Below is a small trained network, with its code and all its weights. Each question gives an input and a target symbol and asks what happens when units are switched off, that is, made to give their printed mean instead of their output.

import numpy as np


def w(rows, s, z=0):
    codes = np.array(rows[::2]) - 128.0
    scale = np.full(codes.shape[1], s)
    scale[-1] = z or s
    return codes * scale


def norm(h):
    return h / np.sqrt((h * h).mean(-1, keepdims=True) + 1e-5)


def f(y):
    return np.maximum(y, 0)


def softmax(a):
    e = np.exp(a - a.max(-1, keepdims=True))
    return e / e.sum(-1, keepdims=True)


def log_softmax(a):
    a = a - a.max(-1, keepdims=True)
    return a - np.log(np.exp(a).sum(-1, keepdims=True))


def net(x, mask):
    ids = ['ΓΨδζηθλμπτφω'.index(c) for c in x.split()]
    T = len(ids)
    res = E[ids] + P[:T]
    r = norm(res)
    for j in range(2):
        rows = slice(3 * j, 3 * j + 3)
        q, k, v = (r @ M[0][rows].T for M in (Q, K, V))
        z = softmax(np.where(np.tri(T) > 0, q @ k.T / 3**0.5, -1e9)) @ v
        o = O[0][rows]
        res = res + np.where(mask[j], z, o[:, -1]) @ o[:, :-1]
    y = f(norm(res) @ A[0][:, :-1].T + A[0][:, -1])
    res = res + np.where(mask[2:10], y, B[0][:, -1]) @ B[0][:, :-1]
    return log_softmax(norm(res)[-1] @ U[:, :-1].T + U[:, -1])


Q, K, V, O, A, B = {}, {}, {}, {}, {}, {}
E = w([
[90,131,82,165,115,134],'Γ',
[87,121,82,169,115,139],'Ψ',
[126,165,93,133,107,177],'δ',
[112,188,102,155,117,142],'ζ',
[97,142,132,115,121,199],'η',
[147,163,152,95,113,190],'θ',
[160,195,157,107,118,147],'λ',
[89,181,169,150,138,130],'μ',
[101,159,80,58,130,151],'π',
[157,155,63,113,103,89],'τ',
[184,128,134,184,116,137],'φ',
[201,144,38,130,251,46],'ω',
],0.019)
P = w([
[85,149,148,136,1,111],'0',
[90,150,139,140,31,125],'1',
[103,151,137,136,52,129],'2',
[99,147,123,149,79,137],'3',
[107,149,119,147,97,137],'4',
[114,148,116,149,114,142],'5',
[117,149,111,151,132,145],'6',
[122,153,106,148,147,148],'7',
[129,149,99,151,162,153],'8',
[132,150,96,155,178,157],'9',
[138,154,95,150,195,160],'10',
[136,155,82,158,212,167],'11',
[141,159,67,165,231,182],'12',
],0.0099)
Q[0] = w([
[130,6,153,65,112,56],'H0',
[92,111,81,142,132,140],'H0',
[145,166,119,107,83,118],'H0',
[165,105,136,161,112,72],'H1',
[119,186,75,167,146,163],'H1',
[123,141,154,103,147,76],'H1',
],0.02)
K[0] = w([
[80,138,163,133,5,132],'H0',
[166,179,98,154,135,157],'H0',
[172,88,152,130,136,107],'H0',
[106,128,125,136,74,186],'H1',
[149,90,129,109,240,133],'H1',
[101,100,98,137,15,96],'H1',
],0.018)
V[0] = w([
[181,84,102,191,95,13],'H0',
[186,103,202,253,124,191],'H0',
[98,28,93,112,123,191],'H0',
[204,111,124,156,66,214],'H1',
[62,133,221,85,164,231],'H1',
[171,194,152,116,120,92],'H1',
],0.012)
O[0] = w([
[138,167,144,148,230,161,166],'H0',
[133,144,182,249,122,183,51],'H0',
[119,56,154,108,122,162,2],'H0',
[191,142,127,110,140,186,95],'H1',
[112,182,196,94,138,135,33],'H1',
[161,102,162,160,151,92,182],'H1',
],0.017,0.005)
A[0] = w([
[165,186,77,43,208,103,16],'N0',
[83,15,118,142,252,194,90],'N1',
[67,154,249,150,114,70,3],'N2',
[139,77,59,143,174,88,154],'N3',
[113,171,154,128,139,86,140],'N4',
[198,164,213,152,141,123,107],'N5',
[212,98,132,112,72,85,111],'N6',
[84,141,177,137,166,142,137],'N7',
],0.015,0.011)
B[0] = w([
[253,121,112,124,138,102,188],'N0',
[69,88,149,107,169,143,179],'N1',
[117,114,205,168,103,70,167],'N2',
[171,157,174,127,148,95,248],'N3',
[123,78,150,112,123,130,173],'N4',
[128,48,121,113,146,128,164],'N5',
[93,102,90,165,186,111,147],'N6',
[153,140,103,127,85,114,156],'N7',
],0.021,0.012)
U = w([
[97,168,124,143,198,95,115],'Γ',
[167,11,97,154,114,117,1],'Ψ',
[166,142,153,195,143,193,128],'δ',
[101,115,82,61,105,88,92],'ζ',
[149,93,67,147,82,156,113],'η',
[181,74,146,95,103,179,100],'θ',
[122,218,157,88,119,183,193],'λ',
[137,141,130,129,142,131,107],'μ',
[118,189,72,183,99,123,120],'π',
[213,145,121,100,134,126,175],'τ',
[120,120,195,154,102,94,132],'φ',
[71,114,132,111,175,173,160],'ω',
],0.012,0.006)

Each question gives the input, a string of symbols that net reads in full, and the target symbol t.
The units are the heads (3 rows each of Q, K, V and O) and the neurons (one row each of A and B). Each row of codes is followed by its name. A weight is (code - 128) times the scale printed after its matrix; where a second scale follows, it is the last column's (O, A, B and U).
mask holds one flag per unit, heads first, then neurons. A switched-off unit (its flag False) gives its mean, the last column of its rows in O or B, instead of its output. The means were averaged over made-up inputs and are rounded, as every weight is.
A unit's drop is (log p(t) with every unit on - log p(t) with that unit switched off) / (log p(t) with every unit on - log p(t) with every unit switched off).
The circuit of an input: a set's keep is (log p(t) with only the set's units on - log p(t) with every unit switched off) / (log p(t) with every unit on - log p(t) with every unit switched off). Starting from all 10 units, units are removed one at a time, each time the one whose removal leaves the highest keep (on an exact tie, the one counted first), for as long as the keep stays at least 0.8.
units of the circuit, in order: the units of the circuit, biggest drop first
most important unit: the unit with the biggest drop
which heads matter: for each layer, one digit per head in row order, 1 if its drop is at least 0.15 and else 0, layers parted by /
drop of u: that unit's drop, to one decimal
input Ψ Γ Ψ μ δ, target φ: most important unit	H1
input Γ Ψ θ μ τ Ψ θ μ μ θ, target φ: units of the circuit, in order	[H1, H0]
input μ μ η μ Γ τ Ψ μ ζ λ, target φ: units of the circuit, in order	[H0, N0]
input Γ Ψ π μ μ λ Ψ ζ, target Ψ: units of the circuit, in order	[H1, N5, N3, N4]
input μ π μ θ Γ μ Ψ Γ, target φ: which heads matter	01
input μ λ Ψ θ ζ, target θ: units of the circuit, in order	[H1, N5, N3, H0]
input λ Ψ θ Ψ, target θ: units of the circuit, in order	[H1, H0, N3]
input Γ Ψ Ψ Γ, target ω: which heads matter	10
input Ψ μ Ψ ζ μ τ Ψ Γ Γ, target ω: units of the circuit, in order	[H0, N1]
input Ψ λ η Ψ Ψ τ Ψ Ψ μ μ, target φ: which heads matter	01
input π Γ Γ μ μ Ψ Ψ δ ζ θ, target θ: which heads matter	11
input Ψ Ψ π Γ φ ζ μ τ τ ζ π μ μ, target ζ: which heads matter	10
input Ψ π δ Ψ Ψ μ Ψ Ψ Ψ Ψ Ψ Ψ Ψ, target ω: units of the circuit, in order	[H0, N1, N0]
input ζ λ λ μ Ψ Γ Ψ Ψ μ θ θ μ Γ, target φ: which heads matter	11
input θ π ζ, target ζ: units of the circuit, in order	[H0]
input μ φ ζ δ Γ Γ δ η, target λ: which heads matter	01
input Ψ Ψ ζ Ψ Γ, target π: drop of N5	0.6
input λ Ψ δ λ, target Ψ: drop of N3	0.3
input λ Ψ Ψ Ψ μ Γ Ψ θ Γ, target θ: drop of N5	0.4
input Ψ Ψ Ψ μ ζ μ δ μ η, target φ: drop of H1	1.1
input τ τ Ψ Ψ Ψ Ψ η ζ, target λ: units of the circuit, in order	[H1]
